Each row has a class, written as a number after it.
[  18  124  192 -274  -83  183  124   66  -12 -104  122  277   54   32
  201  333   58 -182  223   10   39 -227  169  200  122  143    4  -61
 -126  111  254   31   77 -249 -110 -182  -46   13  246  547   14   92
  321] | 3
[  69 -243 -129 -138 -404  106  -45   86 -265 -219  190  256   44  -72
   78  211  -44  -87  436  395  184  111  -11 -132 -428  199 -204  -87
  -34 -152   65  142 -329 -168   43 -283 -167  -84 -210   44  -70  180
  -78] | 2
[  98 -112   23 -233  -87  -77  -81  496  211   22  -53  165  171   34
  -69 -190 -200  172  138  -64  139 -111  -16   21 -193 -328 -126 -179
  -94 -111   11  285 -406 -193  316  152  346  170 -456 -463 -188  -33
  216] | 2
[ 104 -501  -55 -262 -334  -57  234 -343 -170 -548 -123  179  200   74
  292  209  153 -141  536 -226  254  154  165  193 -471  186  160 -163
 -143  -65   95  305 -204 -500  -71 -219  -93  195 -136   37  -54  121
  441] | 0
[  32 -515 -219 -234 -418  171  -20  189 -197 -176  161  250   53   56
   48  108 -181  -58  489  145  298  219  101 -206 -553  228 -384    2
   84 -245    5  123 -240 -200   82 -244 -110  -90 -213 -131  -67  141
  110] | 5
[ -12 -235  -68  -45 -413  220 -300  256   49 -267  210  279  119 -117
  195  -19  -73 -123  171 -394  -51 -253   17 -255  -29  175 -528   31
   30 -199  134 -122   31 -113  -46 -321 -118  114  -23 -129   54  -39
   90] | 1
[ 176 -278 -181 -337  -69    9  107   42 -508 -277 -246  104  206  -73
  326  175  237  -85  266 -304  183  245  119  186 -507 -279  267 -310
 -120  -34  160  379 -136 -350  192   -6  223  243 -186  -99 -144   48
  347] | 10
[  24 -381 -147 -148 -362  224  -19  -37 -241 -144  157  227  187  -37
  209  203  -66  -11  514  304  357   68   99 -280 -670  148 -121 -127
   76 -160   19  122 -300  -75  155 -247 -188  -76 -200 -182  -35  141
   77] | 9
[  22 -167   10   84 -501  292 -233  227  132 -312  276  352  137 -173
  189  105 -157 -155  213 -217 -143 -311   61 -229   27  158 -459   63
  -42 -260  140 -121 -146 -188  -85 -371 -208   99  -46  -20  -26   27
  338] | 9
[  65 -363 -472 -160 -332   25    4 -199 -485 -317 -119  194  191 -218
  182   29  -34   19   66 -124   15  433  -89  240 -741  245  175 -100
  118  -38  175  283 -146  144  -91  -79 -206  175    7 -177  -12   97
  421] | 8
[  59 -287  -24  -26 -392  196 -355  358   64 -199  197  281  126 -242
  209  -23  -25 -106  202 -247   81 -247   33 -273  -91   79 -472   -4
   37 -126  137  -99 -120 -204 -178 -229 -279  165  -68 -242   63  -37
  244] | 6
[   2 -265  -47   10 -295  316 -304  161   50 -276  182  270  195 -154
  317   31   39  -97  122 -208  -61 -258   47 -393 -216  173 -485   -3
   36  -41   87 -214 -146   44  -90 -223 -234   -1  108 -166   95  -53
  328] | 9
[  92 -319  -92  -43 -345  217 -337  204  -18 -377  116  329  162 -147
  357  -35   48  -84  213 -278  -35 -218   85 -305 -233  166 -466  -36
    7  -24  145  -97 -146  -23 -138 -211 -243  191  -44 -234  126  -38
  280] | 11
[ 254  -37  -46 -132   15 -130 -350  721  -39   -6  -28  195 -141   24
 -140 -157  -43   49  111  -76  285  126  -63 -102   12 -320 -266 -122
  -43 -218   98  172 -216  -82 -261  187  155  209 -221 -310  -73  -52
  171] | 9
[  28   63   94  116 -387 -185  431  338   13 -401  134   84  -22 -116
   60  139 -281 -328  195  144  160 -209   29  371   86  192  436   82
 -260 -255  214  318 -503 -683 -375 -388 -378  352 -308  617   39  -18
   41] | 5
[ 212  -70   41  -36  -26 -111 -162  824  166    6 -149   60    0    9
    2 -111 -101  185   68 -195   97 -195   26 -105 -238 -425   19 -157
 -195  -84  -33  300 -433 -332  -89   48  381  137 -178 -235 -215  110
  130] | 1
[ -11 -286 -178 -157 -318  207 -104  -53 -224  -53  139  193  165 -126
   58  157    0  -31  402  324  233  136  -25 -162 -488  158 -220 -122
   69 -209    8  126 -243 -119  101 -259 -142 -133 -185 -116  -43   69
    9] | 11
[ -37 -293  -66 -131 -459  214  -16  180 -209 -243  251  287  115  -69
   52  186 -219 -134  405  339  187   19  -65 -204 -299  282 -339  -61
   73 -274  126   34 -301  -48  -29 -318 -208  -53 -248  -33  -85  115
   95] | 9
[ -31 -474  -61 -381 -639  198  454    8 -294 -591   89  312   22  189
  225   78  -26 -415  555 -450  147  205  169  370 -250  199 -101   62
   45 -249  218  128   42 -544   66 -373 -198  284 -318  190  -63  -25
  405] | 6
[  47 -312  -93  -55 -342  167 -296  299  -40 -386  116  225  -56  -98
  262  -20   52 -141  190 -452   27 -139   84 -346 -146  216 -457  -40
   10 -131   30 -126    6 -168 -239 -339 -290  119   22 -145   39  -10
  197] | 0
[ -22 -308 -240 -228 -210   12  413 -137 -232 -771 -165   85  324  147
  370   68   25   -8  211 -496  110  -32  -20  279 -439 -245  423 -153
 -188  -57  101  516 -103 -353  176 -182  279  491  -59   59  -67  -82
  255] | 7
[ -94 -422 -295  -23 -133  176  358    5 -438 -544 -128  -59  198  175
  228   48  -27  -77  329 -293  -40  290  197  206 -381  373  -10   77
  -69   54  -13   68   47 -283   86 -271 -129  -32  206  312   92  143
  102] | 10
[  15 -273 -136   30 -326  299 -272  267   24 -323  145  323  132 -130
  245   57  -21  -49  230 -277   12 -132  129 -271  -70   31 -404  -36
  -26 -181  118  -74 -115 -125 -178 -218 -206  120   22 -137   84  -33
  437] | 10
[ 132 -165 -221  -52 -736  -94  145  143 -631 -622  -74  238  -76  -20
  159   -9  -65 -241  351 -385   -1  242  -24  353   92  202 -178   25
  -87 -223  422  300  211 -410 -331 -393 -229  385 -149  129  -21   -9
  151] | 7
[ 165  200  -97 -153  322 -237 -241  541  154   62  -53   59  -54  -62
 -221 -187  -62   49   -8  -84  337  -71  -86   38  -26 -318   46  -77
   34  -40  135  231 -231    1 -114  150  139  279 -199 -318  -33  -54
   17] | 6
[ -33 -317 -163 -141 -434  219 -107  192 -103 -127  237  284  139  -87
   26  157 -210  -38  358  328   87   52  -29 -152 -357  242 -354  -46
   36 -230   64   72 -344  -88   34 -285 -162 -100 -194  -43  -72  111
  107] | 8
[ -38 -439 -183 -146 -407  284   -3   -1 -173  -92  212  253  233 -123
  129  156 -156   10  388  437  215   90  -22 -177 -708  179 -206  -86
   76 -241  -44  131 -333  -19   63 -259 -150 -116 -178 -154 -110  126
  216] | 1
[   1 -331  -80 -108 -511  218  -69  132 -133 -107  333  265  142 -109
   22  238 -164 -122  406  446  172    6  -60 -189 -479  217 -287   32
   33 -292   79   88 -424 -191   72 -376 -151 -136 -199   23 -121  160
   51] | 10
[  92 -372  -23   44 -405  217 -339  307   24 -260  158  303  105 -222
  351  -44   41  -81  203 -229   -4 -222  103 -302 -283  147 -432  -77
  -47  -90  102 -104 -215  -84 -262 -229 -360  159  -22 -223  101  -10
  360] | 9
[ 197  -36 -107 -135  186 -257 -202  752 -115 -139 -210   38  -46   16
   15 -207  143   94  190 -231  399   73  -74  -98  -58 -329   64 -242
  -89   66   60  256 -180 -163 -297  270  129  243 -168 -264   58  -88
 -198] | 10
[ -28 -398 -259  -87 -350  194   55  105 -266 -148  114  176  198 -113
   72  151 -116  -15  373  397  227  112  -58 -195 -635  135 -207 -106
   58 -239   20  231 -372 -108   70 -229 -134  -59 -181 -165 -108   98
  102] | 7
[ 188 -136  -26 -310   51 -219  -84  556 -233 -286 -216  168  -86  151
  113 -165   60   -6  151 -272  166  200   -4  -80 -329 -294   -4 -116
  -82   48   28  289 -228  -33 -114  166   98  244 -129 -336  -56   79
  107] | 6
[ -28 -259 -444 -120 -213  220  152 -262 -434  170   75  152  310 -290
  287  139   75   81    2  218  134  362  -62  338 -785   59  254 -131
  140 -173  376  233 -372  228  -78  -40 -241  176   55 -152   43   96
  470] | 6
[ -16 -226 -103   67 -442  310 -349  145   32 -297  144  273   91 -190
  190   15  -15 -137  243 -343  -96 -244   64 -370  -34  326 -562   20
   68  -96  132 -164   13 -100 -122 -392 -264   78    3 -150   85  -43
  208] | 11
[  11 -317 -179 -152 -371  280 -164  -18 -235  -88  128  252  255 -168
  178  155   28   -6  426  324  209   20    6 -220 -594  139 -251 -226
   64 -195   27   93 -328    3   92 -180 -125  -86 -197 -253  -49   74
  144] | 2
[  13 -294 -118   14 -360  213 -345  324  -45 -293  107  308   56 -191
  340  -81    5 -129  152 -315  -34 -246   31 -404 -158  206 -447    3
   69  -61  120 -102   17   92 -371 -250 -285  178   72 -220  104  -29
  231] | 2
[ 195  -51   32 -345  -26 -205 -146  818   29 -311  -11  181   15   73
  -77  -52  -59  117  198  -98  166    3  -10   97   11 -325 -152 -281
 -328 -130   -1  237 -457 -489   96   41  220  108 -403 -108 -218  129
   20] | 10
[  55 -311  -74  -41 -484  192 -421  123  -15 -377  144  347    9 -152
  328  -42   57 -179  174 -408  -54 -166   76 -379 -130  279 -442   38
   31  -42  149 -135  -17  -48 -245 -345 -346  171   32 -212  112    7
  334] | 9
[  26 -343 -185  -56 -432  229  -80  150 -337 -119  188  271  148 -154
  167  132  -65  -90  432  484  279   66  -32 -274 -668  236 -229  -56
   75 -214   20  144 -344    4 -132 -243 -283  -40  -91  -76    5  101
   83] | 2
[ 344 -131  -90 -269  -65 -392 -181  636  -13 -110 -191  140 -224   75
  -97  -94   32  121  241 -337  326  166   35   12 -140 -399  -84 -240
  -97 -147   80  411 -273 -493    3   63  267  249 -409 -409 -185  192
  -28] | 8
[   6 -280  -58 -182 -386  135   27  283 -341 -205  192  224  128  -71
   60  189 -120 -223  515  271  389   77    9 -173 -364  192 -245  -48
   60 -233   88   70 -252 -242   28 -319 -239  -35 -259   83  -42  173
 -125] | 6
[ 184 -198  -81  -98   -8  -95 -149  355  -10 -212 -331  223   67   52
    1  -58  -76  269  219 -203  110  103  160  -73 -303 -316  -81 -276
 -148   52   99  351 -407  -70   51  173  257  322 -314 -550  -80  102
  302] | 7
[  19 -194   -5  -10 -187  223 -328  233   17 -281   89  269  128 -194
  229  -21   58  -49  150 -193  103 -300   64 -358  -53   82 -305  -54
  -12   12  109  -91  -94  -80 -216 -159 -240  173   33 -136  136  -71
  204] | 4
[ -51 -379 -142 -160 -240  249 -109  -15 -419 -137   76  217  231 -128
  215  121   56  -27  316  471  319   68  -44 -288 -666   68 -162 -190
   78 -113   99  172 -362  116  -28 -104 -215    1 -111 -268   60    7
  138] | 3
[  26 -177    1  105 -407  232 -328  128   24 -250  172  238  113 -209
  253   13   68 -143  158 -164  -24 -289   63 -286  -41  228 -347  -10
  -26  -67  143 -137 -115 -168 -202 -290 -386  141    8  -97   96  -58
  343] | 3
[ -16   -4 -152   55 -159  -56  220  -75    7 -373   -2  321  -63   -6
 -206  191 -316  -40  187 -247  184   56   91  292  319  132  202  167
   36  -55  345  232  246 -250 -102 -104   42  335  -30  373   82   78
  -70] | 1
[-127  -32 -146  330 -299  210  506 -245 -199 -552  -13   77  329   21
   -2  182 -172  -26  219  225 -256 -173  -27  299   52  -13  254   22
 -143 -129  148  242 -242 -201  216 -232  117  103   65  407  -65  -78
  403] | 11
[ 102  143   80  -67  325 -266  -21  520  169  -85 -141  -24   62   30
 -148 -179  -16   51   50  -52  374  -79 -114  -26  -29 -432  289 -286
  -90  -38  -62  274 -324  -97   48  157  144  124 -249 -150 -132  -12
  -50] | 9
[ 231   14  -24 -222 -129 -210 -131  668  214 -164  -44  264  104  -42
  -30  -12 -237   37  280  -69  172 -119   36   80  127 -282  -45 -202
 -214    1   91  270 -394 -348   58  113  351  133 -468 -123 -188   72
  118] | 10
[ 191  247  245  127  125 -199 -189  670  281  158  -50  211  -20 -130
 -205   10 -179  125   46  278  124 -350   43   11  213 -339    7 -145
 -260 -191  194  330 -558 -301 -217   83  186  207 -247  -54  -92   72
  149] | 11
[  11 -403 -165 -218 -306  194  -47  101 -222 -248  150  237  149  -68
  125  207  -29  -38  459  321  295  124    3 -245 -579  206 -136 -150
   43 -175  -73   99 -347 -178   -8 -247 -218  -89 -206  -93  -96  132
  109] | 4
[  53 -261  -51   28 -420  176 -333  282   17 -229  136  247  107 -264
  283  -11  -52 -157  220 -178  -46 -310   31 -424  -12  199 -437   21
   16  -59  175 -105 -179  -74 -341 -286 -324  158  -37 -250   56  -46
  394] | 4
[  38   31 -170  192  -93  195  109 -285 -300 -504 -193  -31   96  -10
  356   44  406   98   68 -229  -79  -90   18 -113 -348   81  319   16
 -169  363   85  138  -15 -195  -41 -165 -122  -37  531  427  235  -13
  -14] | 8
[  35 -413  -61  -15 -428  270 -309  228   18 -303  164  279   54 -188
  354  -64   25  -85  169 -341 -136 -180   34 -336 -265  237 -542  -21
   35 -119   92 -164 -113   27 -303 -247 -317  143   -1 -331   52  -28
  458] | 2
[  22 -404 -256 -161 -242   42  393  -25 -375 -824  -46  -16  -42  368
  -68  -31 -230 -155   63 -388 -217  452  -70  349  -28   57 -230  284
 -116 -156  141  276  101 -327  245 -246  259  322  -63  268 -140    1
  251] | 2
[ 130 -105 -156 -244 -157  -95  254 -192 -438 -560 -279 -237  271  -80
  388   93  219  -12  117 -138  137   24 -178   -2 -436 -135  376 -316
 -193   99  118  461 -261 -426  220 -282   64  231 -251  -11 -192   80
 -122] | 7
[ 205   69   64  -30 -119 -352  -96  736  257  199  -38  121    4  -54
  -85 -121 -211   71   61   55  131 -141   85   85   76 -178 -122 -159
 -212  -68  109  207 -449 -328   36  121   83  116 -476 -190 -110   90
  -50] | 0
[ 155   -7  -21  -90   51 -197 -261  859  232 -104   40  215    1 -165
 -230 -154 -228   34  155   39  274 -157 -108   56  239 -355   -9 -152
 -142 -217   45  219 -472 -342 -246   65  196  185 -410 -118 -144  -10
  171] | 0
[ -21 -223  -85  -51 -222  272 -296  229   25 -331  221  232   67 -162
  205  -57   43 -119  102 -215  -48 -201  -43 -332  -49  229 -504   63
   35  -58  105 -179  -42  -15 -223 -265 -321   91  134 -106   81  -57
  314] | 2
[ -41 -276 -136  -77 -296  198   35   89 -198 -130  156  200  133  -34
    8  146  -87  -70  393  361  204   20   -5 -150 -417  194 -289  -28
   63 -249   66  136 -269 -160   74 -317 -118  -45 -136  -15  -10   59
  -10] | 1
[ 193   84  174  -67  294 -201 -152  267  105   -5 -282  -64  146  -72
  -87 -180  174  307  -93   -7  132 -137  -90  116 -197 -522  158 -421
 -275  -37    8  394 -471 -187  147  275  286  159 -175 -254  -39  -10
  107] | 7
[   0 -468 -181 -257 -363  124  -66   93 -200 -154  225  255   61   28
   -9  126 -122  -75  432  247  327  199    4 -137 -461  241 -269  -29
  128 -237   52   80 -213 -144  133 -214 -137  -89 -259  -85  -49  131
   -9] | 0
[  74 -351 -165 -166 -566  231 -124  293 -141 -250  356  448   86 -105
   76  187 -253 -134  476  250  146   39    2 -134 -444  276 -496   31
  100 -279  164    7 -358  -40  -75 -325 -197   10 -266  -80  -44  137
  121] | 5
[ -15 -337 -136 -102 -471  295  -44   40 -297 -167  160  276  336 -123
  263  186  -39  -45  424  364   94    9  -65 -227 -662  151 -284 -110
   66 -220  105  120 -353   66   13 -227 -144  -73 -174 -246  -71   91
   99] | 10
[  79 -331  -67 -165 -315  169  275 -207 -414 -506  -23   90  142  -46
  488   88  306 -119  499 -161  411   92  115   23 -749  230  391 -104
  -97  252  214  108 -206 -161 -257   79 -473  182   13   71  210  -73
  284] | 2
[  85 -186  -70   27 -347  220 -299  202 -144 -289   46  247   79 -195
  321   54   93  -76  193 -249   -3 -190   90 -388  -98   77 -370  -35
  -66  -77  121  -39  -15 -132 -239 -147 -229  145   61 -144   96  -32
  276] | 2
[  16 -329 -167 -260 -482  202  -65  -22 -301 -274  180  321  150  -93
  191  229   -9 -154  523  374  254   93   29 -227 -531  271 -239 -108
   44  -73  130   96 -378  -79   56 -327 -245 -101 -217  -61  -23  179
   -5] | 10
[  10 -175 -108  134 -318  247 -265  380  200 -278  164  341  121 -254
  274   39 -112  -70  184 -240 -134 -331   97 -360    9  214 -355  -31
  -28  -81   58 -172 -147  -18 -288 -290 -312   73   23   18   58   26
  341] | 2
[ -80  -90   24  -96  -63    9  326   51 -319 -423 -195   10  179  126
  110   46  -39  -22  237 -451  113   85  153  333  -29   -7  151  -82
 -155    4  175  166  174 -288   82 -246    6  301 -100  258   50   46
  -49] | 6
[  77 -252 -174 -240 -129  113   36 -170 -316 -404 -218   92  167   33
  308   43  383  113  280 -303  388  132  152   67 -399 -205  234 -247
 -167  180  161  276 -177 -502  140 -105   46  338 -144 -125   64  -76
  157] | 3
[ -18 -307  -43 -233 -416  224   34  149 -146 -264  253  318  205  -77
  125  227 -112 -161  481  377  257  -63   13 -161 -486  283 -273  -95
   57 -180  112   56 -444 -159   37 -354 -268  -31 -273    3  -58  147
    9] | 5
[  -5 -232 -108   34 -186  301 -263   91  -84 -278   60  159  155 -177
  355   45  188  -14  154 -185  -73 -229   28 -404 -267  158 -300  -73
  -14  -56   41  -78  -69  -39 -215 -275 -244   50  180 -122   82   -8
  325] | 2
[  89  -81   74 -192  143 -115 -220  899  152  -52  -23  163  -54   40
 -183 -177 -105  107   46 -179   87  -24  -74  110   65 -243 -350 -160
 -109 -250   98  187 -300 -259 -198   93  226  161 -272 -326 -107   -8
  150] | 10
[  -5 -227 -118  -58  -86  290 -340  136  -78 -223   63  185  116 -151
  312  -21  111  -70   49 -264  -69 -189  -10 -400 -209  118 -478  -39
  101   -8  188  -80  -17  196 -216 -163 -217  181  169 -326  136  -83
  346] | 3
[  18 -297  -60   87 -390  259 -290  283   50 -223  176  253   85 -222
  164   -6   27  -91  236 -131   -6 -238  -20 -274  -70  131 -492  -42
   41 -187  104  -92 -137 -106 -364 -196 -307  135   59 -227   55  -66
  270] | 7
[ -30 -319 -117 -102 -351  236  -39   47 -162  -33  220  187  193 -116
  135  151  -93  -11  373  439  254   11  -18 -270 -576  229 -249  -62
   55 -199   -5   44 -381  -69   45 -285 -190 -144 -160 -110  -51  142
  -41] | 1
[ 122 -449 -102 -366 -590 -132  189  408 -268 -298  124  338 -106  153
  259    6 -111 -219  272 -264   90  244  220  544 -450  208 -104   64
 -191 -159  321  324 -175 -489 -150 -194 -213  336 -207  124   40  105
  137] | 9
[  63 -124  -37  -13 -441  190 -430  301   39 -424  213  344  -26 -145
  178    0   39 -153  117 -289 -152 -235   22 -243   92  246 -531   18
  -81 -136  115 -196  -89 -171 -235 -359 -268  129  -32   12   81  -41
  251] | 6
[  21 -333   -8 -159 -545  125  -55  124  -11 -153  338  427   86 -107
   57  274 -225 -120  489  402  246  -72   57 -132 -368  259 -257  -43
   29 -284  108   71 -369 -185  -54 -354 -279  -41 -295    7 -102  229
   90] | 0
[  45 -310  -80  -18 -345  202 -320  274  -20 -350  173  266   23  -64
  234    0   16 -113  211 -256   28 -163   68 -413 -155  231 -480  113
   29  -21  102 -152  -62  -69 -223 -258 -273  103  102 -115  123    4
  137] | 10
[ -25 -291 -112 -140 -407  209  -11  186 -140 -118  298  283  207 -129
   52  165 -170  -69  459  446  327  -45  -21 -152 -464  139 -163 -125
   51 -269   10   98 -355 -170  168 -272 -189 -164 -242   33  -68  111
   26] | 1
[ -54 -337   73   16 -470   50  488  279  105 -108  350   56  248 -164
  -73  -35 -187 -167  136  273 -109 -206 -348  584 -415  351   94  106
    7 -408   83  215 -394 -462 -204 -343 -215  203 -141  306 -313  162
   81] | 4
[ -10 -332  -65 -187 -342  148  -38  -10 -197 -225  174  263  164  -44
  107  208  -42 -126  449  335  336    2   61 -188 -533  158 -144 -135
   55 -222   18  118 -317 -163  117 -333 -196  -65 -221  -77  -54  151
   56] | 1
[  63 -363  -75 -203 -542  138  -92   30 -179 -196  240  292   68  -54
  121  216  -95  -98  480  312  212   16  -14 -283 -487  231 -237  -13
   66 -130  106   85 -321 -127   23 -324 -194 -113 -221  -98  -99  170
   42] | 4
[  -8 -398 -129 -177 -415  190   28  153  -69 -276  210  354   69    4
  128  140 -138  -62  500  229  390   44   72 -192 -565  194 -151  -96
   81 -214  -30  148 -277 -166  -34 -274 -278   -2 -186  -77  -36  127
   55] | 9
[ 104 -288  -75  129 -432  248 -323  261   67 -183  164  276   98 -227
  333   57    6  -89  246 -276  -55 -275  151 -380 -126  142 -377   43
  -38  -63  143 -102 -169 -201 -197 -237 -262  135   43 -123   94    8
  330] | 11
[-112 -308  126 -122 -269 -141  245  369  260   15  151  142  -18    5
   66  -13 -225 -274  233 -234  266 -356   78  124 -215  351  -35   10
  134 -328  113  116   -8 -356 -262 -449 -206  190 -279   65  -91    9
   56] | 8
